Below are the code and all the weights of a small trained network. Each question names an input and a class and asks about switching units off, where a switched-off unit gives its printed mean instead of its output.

import numpy as np


def w(rows, s, z=0):
    codes = np.array(rows[::2]) - 128.0
    scale = np.full(codes.shape[1], s)
    scale[-1] = z or s
    return codes * scale


def f(y):
    return y / 2 * (1 + np.tanh(0.7978845608 * (y + 0.044715 * y**3)))


def log_softmax(a):
    a = a - a.max(-1, keepdims=True)
    return a - np.log(np.exp(a).sum(-1, keepdims=True))


def net(x, mask):
    res = np.array(x, float).reshape(1, 8) / 4 @ E
    y = f(res @ A[0][:, :-1].T + A[0][:, -1])
    res = res + np.where(mask, y, B[0][:, -1]) @ B[0][:, :-1]
    return log_softmax(res[-1] @ U[:, :-1].T + U[:, -1])


A, B = {}, {}
E = w([
[169,50,46,216],'x0',
[126,129,126,127],'x1',
[129,129,129,127],'x2',
[128,129,131,126],'x3',
[118,2,133,36],'x4',
[128,130,131,125],'x5',
[235,115,222,161],'x6',
[182,154,69,78],'x7',
],0.0069)
A[0] = w([
[127,71,124,78,79],'n0',
[89,80,153,222,158],'n1',
[112,194,112,187,125],'n2',
[63,137,113,104,111],'n3',
[96,178,152,175,133],'n4',
[49,126,82,139,117],'n5',
[167,207,103,146,117],'n6',
[162,198,136,36,114],'n7',
[141,60,81,197,105],'n8',
[111,82,143,68,117],'n9',
[65,139,219,102,145],'n10',
[138,37,76,196,107],'n11',
[119,110,72,150,165],'n12',
[118,179,41,87,111],'n13',
[165,89,55,176,114],'n14',
[255,120,164,128,98],'n15',
[197,70,135,174,156],'n16',
[62,147,86,141,85],'n17',
[114,99,154,64,125],'n18',
[100,193,155,131,115],'n19',
[76,56,198,151,135],'n20',
[227,139,198,129,121],'n21',
[69,144,60,123,112],'n22',
[129,203,107,171,80],'n23',
[101,107,94,155,254],'n24',
[199,134,180,181,127],'n25',
[78,143,76,116,105],'n26',
[71,166,170,212,130],'n27',
[98,100,140,162,189],'n28',
[126,57,132,84,82],'n29',
[155,122,32,108,106],'n30',
[117,49,149,66,82],'n31',
],0.0094,0.0085)
B[0] = w([
[104,105,131,223,147],'n0',
[106,164,96,79,189],'n1',
[165,81,132,156,168],'n2',
[127,143,169,147,149],'n3',
[153,93,79,148,161],'n4',
[110,104,186,113,164],'n5',
[135,52,92,174,158],'n6',
[105,169,76,159,170],'n7',
[117,179,114,171,172],'n8',
[149,130,117,189,166],'n9',
[122,204,91,121,186],'n10',
[116,179,145,182,185],'n11',
[138,156,148,98,175],'n12',
[114,97,145,116,163],'n13',
[88,192,119,148,170],'n14',
[69,123,144,123,181],'n15',
[112,156,142,88,196],'n16',
[72,84,160,142,141],'n17',
[144,145,81,195,166],'n18',
[145,131,95,180,150],'n19',
[122,109,56,114,174],'n20',
[46,105,153,82,190],'n21',
[85,98,190,102,164],'n22',
[131,91,138,198,147],'n23',
[182,139,145,67,254],'n24',
[62,86,128,99,183],'n25',
[107,108,173,136,149],'n26',
[136,67,88,129,175],'n27',
[175,161,100,42,184],'n28',
[128,110,111,206,154],'n29',
[94,146,125,105,155],'n30',
[149,90,108,254,169],'n31',
],0.0082,0.0077)
U = w([
[142,8,81,240,62],'0',
[120,112,69,87,254],'1',
[94,246,125,163,26],'2',
[37,40,242,103,6],'3',
[151,127,156,129,238],'4',
[157,99,106,96,184],'5',
[164,117,126,102,145],'6',
],0.011,0.0043)

Each question gives the input, the list of numbers given to net, and the class t.
The units are the neurons (one row each of A and B). Each row of codes is followed by its name. A weight is (code - 128) times the scale printed after its matrix; where a second scale follows, it is the last column's (A, B and U).
mask holds one flag per neuron, in row order. A switched-off neuron (its flag False) gives its mean, the last column of its row in B, instead of its output. The means were averaged over made-up inputs and are rounded, as every weight is.
A unit's drop is (log p(t) with every unit on - log p(t) with that unit switched off) / (log p(t) with every unit on - log p(t) with every unit switched off).
The circuit of an input: a set's keep is (log p(t) with only the set's units on - log p(t) with every unit switched off) / (log p(t) with every unit on - log p(t) with every unit switched off). Starting from the 12 units with the biggest drops (on a tie, the unit counted first), units are removed one at a time, each time the one whose removal leaves the highest keep (on an exact tie, the one counted first), for as long as the keep stays at least 0.8.
circuit, biggest first: the units of the circuit, biggest drop first
most important unit: the unit with the biggest drop
k most important neurons: the k neurons with the biggest drops, biggest first
input [8,-3,8,2,5,2,5,-8], class 1: most important unit : n20
input [0,6,2,2,2,-3,-1,-8], class 1: 2 most important neurons : (n20, n1)
input [-3,-7,6,1,4,5,-8,-2], class 3: circuit, biggest first : (n22, n5)
input [3,-4,-4,-5,2,2,1,-7], class 1: circuit, biggest first : (n20, n1, n28)
input [1,0,-1,-3,-3,-1,7,-3], class 3: circuit, biggest first : (n21, n25)
input [-8,5,-4,-6,1,-8,-3,6], class 2: circuit, biggest first : (n7, n27)
input [0,5,2,4,6,-2,7,6], class 3: 2 most important neurons : (n21, n15)
input [8,-3,7,-5,6,-3,-7,3], class 2: circuit, biggest first : (n11, n14, n8)
input [8,5,-2,-4,-7,-8,8,4], class 2: 2 most important neurons : (n14, n16)
input [7,3,2,0,-7,3,0,-8], class 1: circuit, biggest first : (n1, n28)
input [-8,8,-3,-7,5,4,-3,0], class 2: circuit, biggest first : (n10, n7, n18)
input [-8,6,5,1,2,3,5,3], class 2: circuit, biggest first : (n7, n10)
input [3,0,4,-3,2,-8,-8,-2], class 3: 2 most important neurons : (n22, n5)
input [4,-4,-7,-8,-8,-7,5,6], class 0: 2 most important neurons : (n6, n23)
input [8,-8,-8,-6,5,8,2,-7], class 2: 2 most important neurons : (n11, n8)
input [8,6,-4,1,-7,-3,4,1], class 2: circuit, biggest first : (n14)
input [8,0,8,-4,-6,-2,8,3], class 2: 2 most important neurons : (n14, n8)
input [0,-3,2,-1,-5,-5,2,-7], class 1: 2 most important neurons : (n1, n31)
input [-4,-6,-8,7,1,4,-8,-3], class 3: 4 most important neurons : (n22, n5, n17, n26)
input [-4,3,-1,5,-2,-2,6,-2], class 3: circuit, biggest first : (n21)
input [5,8,2,-8,5,-4,8,-8], class 1: 3 most important neurons : (n20, n1, n28)
input [-4,7,-4,-3,6,-1,-7,2], class 3: 3 most important neurons : (n22, n5, n26)
